[-38  24  13 -41  -8   4  16 -14  51  40  27  -5 -10 -16 -35   7  51  -2
  18  13 -13 -22 -44  55 -30 -15  16  -5  -8  13  -3  -1] => 9
[-17  10  10 -57   6  29  18 -10  14  39  -8   3  -7  -7 -64  27  41 -21
  43  30   9 -23 -43  98 -13   6 -18   8 -12  28 -44  -5] => 10
[-39  22  11 -48 -14  54   9  -1   8  56 -11   3 -16  -5 -85  21  50 -15
  36  19  21 -49 -55  69 -43 -13 -22  20 -14  -9 -14 -30] => 1
[-60  17   8 -55  -2  36   6 -17  43  86 -20   2 -25  -8 -64  25  24 -31
  43  23  18 -34 -80  49 -93 -22  17 -25 -27  23  -9  -4] => 12
[  9  23  15 -35  21  52   5 101 -31  43  64 -12  -3  37 -57 -22 107  46
  60 -23 -12  31 104 -21 -23  20  -9 -10  91  62  44 -14] => 7
[ 18  19   8  -9  25  42  24 105 -56  47  29   3   9  35 -61   5  96  25
  50 -18   6  16  84 -19  -9  32  -5  -7  85  56  27  15] => 7
[-27  22  30 -42  -1  19  15 -16   8  45  15  14  -9 -24 -57  27  81 -24
  31   9 -24 -32 -67  82 -36   1  -5  13  -6  12   4 -21] => 7
[-44  23   8 -45   3   3   5 -12  64  54  17 -16 -10  -9 -39   5  40 -27
  33  20  -4  -1 -49  54 -56 -14  14 -27  -8  17  -8  -2] => 11
[ 12  -5  19  -8  27  66  23  69 -85  76  47  23   9  26 -77   7  95  30
  66 -17  16   2  65 -29 -37  29  -1  -3  71  58  70  25] => 8
[ -6   5  21 -16  25  63  14  62 -60  63  54   5   8  27 -74   3  81  30
  71 -15  12  33  62 -35 -23  22   6 -25  76  53  58  12] => 6
[ 27  11  14 -16  12  51  25  87 -66  46  27  15   5  35 -82  -3  82  52
  39  -7   5  -4  71 -34  -6  32  -2  11  93  46  37  22] => 8
[  9  10  14 -19  26  58  26  91 -73  62  43  -1   3  23 -60   9  75  40
  72  -6  11  33  67 -40 -25  32   3 -31  88  43  44   3] => 3
[-62  11  17 -56   3  19  -1 -31  39  75  -1   1 -16 -19 -60  29  44 -39
  50  17   0 -21 -72  59 -71 -26  23 -32 -32  27   6  -5] => 12
[ 20  28  14 -31  14  36  10  97 -11  34  67 -16  13  44 -44 -31  89  54
  43 -13  -2  36 114 -23 -10  18 -10 -15  97  45  41   3] => 11
[-63  15  15 -60  -3  20   8 -23  37  81  19 -13 -21 -21 -61  20  34 -27
  44  12  -3 -22 -60  23 -80 -18  27 -19 -28   7   9 -23] => 12
[-23  27  22 -43 -13  50  18 -18  13  54   5  10   1  -7 -78  20  63   3
  34  12   4 -46 -72  56 -44  -3 -17  15   2   7  -3 -14] => 11
[-71  16  17 -51  -1  29  -3 -16  45  73   3   0 -30 -26 -57  12  42 -27
  45  10   1 -26 -38  60 -46 -29  12 -37  -5  17   8   5] => 1
[ 21   8   5 -28  20  49  19  99 -41  44  71  -8   7  43 -55 -22  94  52
  70 -15   1  42 105 -30  -8  27  -2 -22  74  62  36  -1] => 2
[-13  25  14 -45   1  13  11  -2  18  39  33   2 -31  -8 -49  27  70 -19
  24  19  -6 -26 -36  79 -32  -2 -13  22 -11  -9 -21 -14] => 3
[-27  29  13 -51 -20  35  20 -12  11  37 -25  11  -1 -10 -73  18  44  -2
  10  34   7 -57 -60  67 -30   6 -13  27  -6  -4 -30 -24] => 5
[  0  12  16 -38  31  50  -2  87 -38  46  71 -14  -8  16 -42 -20  85  36
  74 -10  -6  40 103 -23 -35  10  -1 -36  79  42  65 -12] => 3
[-41  21  24 -51 -12  46  10 -33   8  41 -21  11   4 -14 -70  29  35 -18
  34  31  18 -44 -80  78 -42  -9 -26   6 -10  -4  -9 -27] => 11
[  5   7  13 -29  25  79   3  99 -39  50  48 -18  -6  30 -60 -19  87  46
  83 -10   4  40  94 -20 -23  17  -8 -31  83  63  50 -14] => 1
[-39  26  20 -49 -11  39  16 -14   5  57   7  12  -6 -19 -75  25  62 -15
  31  20  -4 -59 -47  65 -50   1 -10  27  -8  -1  -2 -19] => 5
[-49  29  15 -52  -9  57  16  -6  41  77  13 -18 -20 -13 -62   6  35  -1
  46  19  -4 -25 -56  16 -67  -4  26 -26 -23  12  -4 -19] => 5
[-15  13  21 -23  28  67   8  76 -60  88  58  17  10  27 -90  13  95  20
  84  -4   6  16  76 -20 -59  22  -1 -23  65  65  71  11] => 5
[-73  10  14 -42   8  16  11 -18  41  76  13  -4  -9 -22 -58  20  27 -47
  58  20   3 -30 -58  69 -75 -28  18 -28 -12  25   5   5] => 0
[ -6  24  15 -37 -21  34  13  -8   8  43  -7  20  -4   0 -80  17  62  -2
   8   9  -1 -56 -56  67 -27  -6 -10  38   4  -5 -20  -6] => 8
[ -8   8  21 -33  18  69   2  69 -30  35  52  -3  18  32 -56 -19  67  46
  69 -17   9  39  93 -13 -27   0  -6 -31  87  63  56 -10] => 10
[-49  16   2 -44   3  41  13  -7  31  73   9  -8 -12 -15 -50  26  30 -17
  66  22   9 -13 -77  39 -64  -6  19 -14 -18  29  -8 -24] => 4
[  4   7  18 -32  13  30   4  97 -34  34  63  -6  18  34 -55 -24  83  52
  46  -4  -5  44 109 -25 -15  16  -2 -25 100  43  50  -8] => 9
[-47   6  10 -35   4  30   6  -9  43  66  27 -20  -1 -14 -50   1  45 -29
  58  13  -2   0 -60  51 -66 -22  25 -39 -17  27   0 -15] => 0
[-45  20  12 -41   9  18   4 -24  39  69  52  -3 -14 -18 -41  19  91 -31
  46   8 -21 -16 -40  68 -56  -6  18  -1 -20  36  11   3] => 5
[-52  19  28 -58  -2  21   5 -43  -3  50  18  19 -20 -24 -83  28  56 -37
  28  33   7 -47 -66  74 -46  -6 -14  24 -20 -22  19 -19] => 6
[ 22   8  22  -9  17  30  29  87 -66  48  46  31  24  30 -71   6 110  43
  32 -19   7  -8  84  -5   7  32  -6  14  96  35  55  43] => 1
[-16  18  10 -39  -7  12   9  -2  22  26   5  11   7 -10 -56  32  62 -19
  30  20  -2 -37 -57  88 -23  -5  -8  36  -3   1 -25 -21] => 4
[-17  16  13 -53  -6  22   6  -4  16  56  -6  11  -3   6 -82  35  70 -26
  29  15   7 -35 -54  81 -39  -9  -6  14 -21  16 -29  -9] => 12
[-53   9  16 -47   2  27  10   1  40  77  31  -9 -28 -19 -50   8  36 -33
  61  14  -8 -18 -42  40 -85 -17  14 -30 -27  -4   6 -13] => 2
[-68  14   6 -39  -3  26  17 -27  20  81  28   3 -10 -18 -70  26  65 -24
  48  11  10 -35 -67  55 -75 -20   4   6 -23  22  14 -11] => 9
[ 12  10  20 -20  20  44  28  73 -59  59  43   8  -4  23 -63   3  81  47
  53  -4   3  15  63 -46 -37  32   5 -13  75  59  60   5] => 12
[-20  20  21 -50 -13  10  19 -15   6  32  10  26 -14 -14 -61  21  61 -14
  19  27 -12 -51 -54  82 -14   1 -17  28 -11  -4 -14 -16] => 2
[-16  -9  13 -13  31  80  14  58 -84  89  46  10   6  16 -97  12  96  15
  88 -17  21   8  50 -36 -69  19   3 -16  66  64  77  10] => 8
[-34   7  16 -48  -3  47  -6 -25   6  50 -12   7 -13 -13 -68  31  50 -46
  36  21  10 -44 -64  89 -46 -16  -9   9 -26   1 -13 -16] => 8
[-16  15  14 -11  21  93  20  59 -65  87  67   4  15  29 -74  13 102  35
  88 -20  16  28  62 -37 -50  22   5 -24  57  79  71  -7] => 5
[-13  -6  21 -33  24  81 -11  73 -41  65  66 -21  -3  21 -60 -29  80  30
  84 -16   3  45  86 -47 -65   3  13 -50  68  46  79 -23] => 8
[-18  13  29 -46  -6  10  22 -14  30  25  31  -1  -5 -17 -52   4  53  -7
  17  24 -12 -39 -43  78 -32  -4  -2  13   1  -5  -9 -11] => 0
[ 19  23  10 -13  21  59  22  94 -44  58  53  -5  13  42 -71  -4  95  41
  65 -10  15  30  82 -31 -29  28 -12 -16  86  57  43  10] => 11
[-81  16  10 -53  -1  33   5 -47  29  77   4   3 -13 -20 -72  16  26 -32
  46  15  17 -22 -81  46 -68 -21  17 -18 -19  14  12 -10] => 6
[-10  12  24 -16  22  78  28  78 -57  73  62  -5   8  25 -80  -5  74  36
  75  -5  22  15  69 -45 -41  15  11 -44  70  57  71   9] => 0
[ 20  10  19 -45  18  46  -3  88 -22  35  46  -6   9  44 -64  -7  78  55
  53 -18  -9  28  99 -22 -23  15   2 -15  92  59  30   5] => 12
[-39  10   7 -57   3  67   7 -16   4  75 -13  -9 -20   0 -76  40  51 -27
  70  17  21 -31 -71  66 -60 -10  -9  -1 -40  40 -19 -27] => 12
[-59   4  24 -39   2  25   1 -11  39  57  24 -13   2 -24 -53   3  36 -38
  54  16  -5 -12 -53  53 -70 -31  23 -42 -13   4  17 -21] => 0
[-32  16  20 -46  -4  52  12 -21  19  47  14  11  -8  -3 -69  26  58 -20
  39  14  15 -34 -59  82 -44 -14 -13  14 -17  15 -13 -14] => 10
[  7   3  17 -38  25  70  -3  84 -29  48  55 -23  -7  26 -50 -29  72  42
  70 -14  -5  31 100 -37 -35  13  10 -35  79  52  55  -2] => 8
[-68  17   9 -51  -8  10  14 -11  42  61   8 -16 -23 -28 -57   4  26 -16
  32  28   4 -23 -46  31 -57 -20  15 -25 -19  -1  -1 -21] => 9
[-26  27  11 -55 -22  33  26  -3   4  49   9  14 -12   2 -81  19  48  -2
  25  20   8 -56 -53  54 -30  -2 -20  35 -18 -13 -22 -27] => 2
[  4  18  11  -9  24  59  29  65 -67  58  36  19   9  32 -79  12  82  26
  55  -7  25   5  49 -20 -16  29  -2   5  69  52  51  23] => 6
[-66  36   6 -44  -3   9   4 -18  62  68  12  -2 -29 -14 -50   6  25 -35
  32  13   0 -18 -50  52 -50 -29  20 -16 -16  11   0   1] => 6
[  6   2  19 -20  26  50  27  78 -53  58  60   2   7  16 -57  -4  85  50
  71  -6   3  22  66 -34 -23  30   8 -16  70  64  65   4] => 4
[-15  10  16 -34  37  56  -2  79 -40  62  60  -5   6  24 -57  -2 103  14
  84 -24  -5  34  85  -7 -45  14   0 -31  76  74  63  -2] => 7
[ -1  38  15 -44 -15  22  24  -5  14  31  13  10  -5  -5 -57  23  77  12
  14  18 -21 -49 -37  73   2  16 -12  44   5  14 -28  -3] => 5
[-24  22  19 -18  24  84  21  68 -57  97  71   1   3  23 -74   9  95  24
  80 -15  12  17  74 -37 -62  20   9 -26  59  69  79   3] => 5
[ 14  17  28 -16  19  29  23  99 -54  47  43   0   8  27 -54   2  90  27
  39 -15  -5  32  93 -31   3  33   9 -35  91  35  37  18] => 7
[-55   6  14 -52   7  31   7 -28  42  82  42 -13 -21 -29 -55   8  62 -14
  56   1 -11 -15 -62  41 -75  -7  24 -20 -15  13  18  -4] => 1
[-12  14  17 -21  28  39  21  85 -60  71  44  10   4  25 -72  10  98  15
  60 -18   4   9  76 -19 -32  24  -2 -11  79  56  54  18] => 7
[  2  17  18 -21  17  61  22  69 -44  48  59   8   5  26 -64 -12  78  56
  59 -14   4  22  77 -38 -13  18   1 -15  84  68  59   5] => 10
[  5   8  23 -25  16  55  15  79 -53  68  43   9  11  30 -71  -2  90  41
  53 -15  19  20  80 -42 -43  17  10 -36  75  47  63  12] => 12
[-69  13  17 -46   3  20   5 -38  36  68  21  -5 -36 -31 -60  10  34 -33
  44  17  -4 -14 -58  49 -68 -15   9 -14 -11   7   6 -12] => 6
[-41  25   7 -41   3  26  11 -26  39  61  19  -1 -29 -22 -42  18  73 -20
  50  13 -15 -35 -81  52 -70 -18  16   9 -29  39  18 -17] => 12
[ -1  29  17 -36 -12 -17  22 -18  12  15  25  27 -10 -12 -61  22  81 -10
  -1  20 -16 -52 -47  86  -4  11 -19  70  13 -26 -21   3] => 6
[-11   4  28 -18  22  94  25  59 -61  77  77   1  13  29 -74  -1  96  37
  76 -26  25  35  70 -29 -42  13   3 -35  63  69  74   2] => 10
[-56  23  12 -42   9  42   9 -22  19  80  31   0 -33 -17 -48  35  60 -33
  62   8   7 -18 -59  62 -63 -22   6 -18 -28  22  10  -8] => 3
[-44  17  10 -40   2  35  -2 -11  41  71   8  -9 -28 -10 -47  21  30 -33
  52  15  -7 -13 -59  42 -61 -19  26 -26 -16  17  -6   0] => 8
[ 11  28  13 -35 -14 -19  17  13  23  29  40  27 -14  11 -53  22  89 -22
   3  24 -20 -33 -31  97  -8   7 -20  49  -9 -12 -36  -3] => 2
[-66  27  15 -40  -3  43  19 -11  41  78  12  -4 -19 -12 -66  13  25 -31
  49  23  12 -34 -69  58 -66 -31  15 -24 -26  30   5 -17] => 0
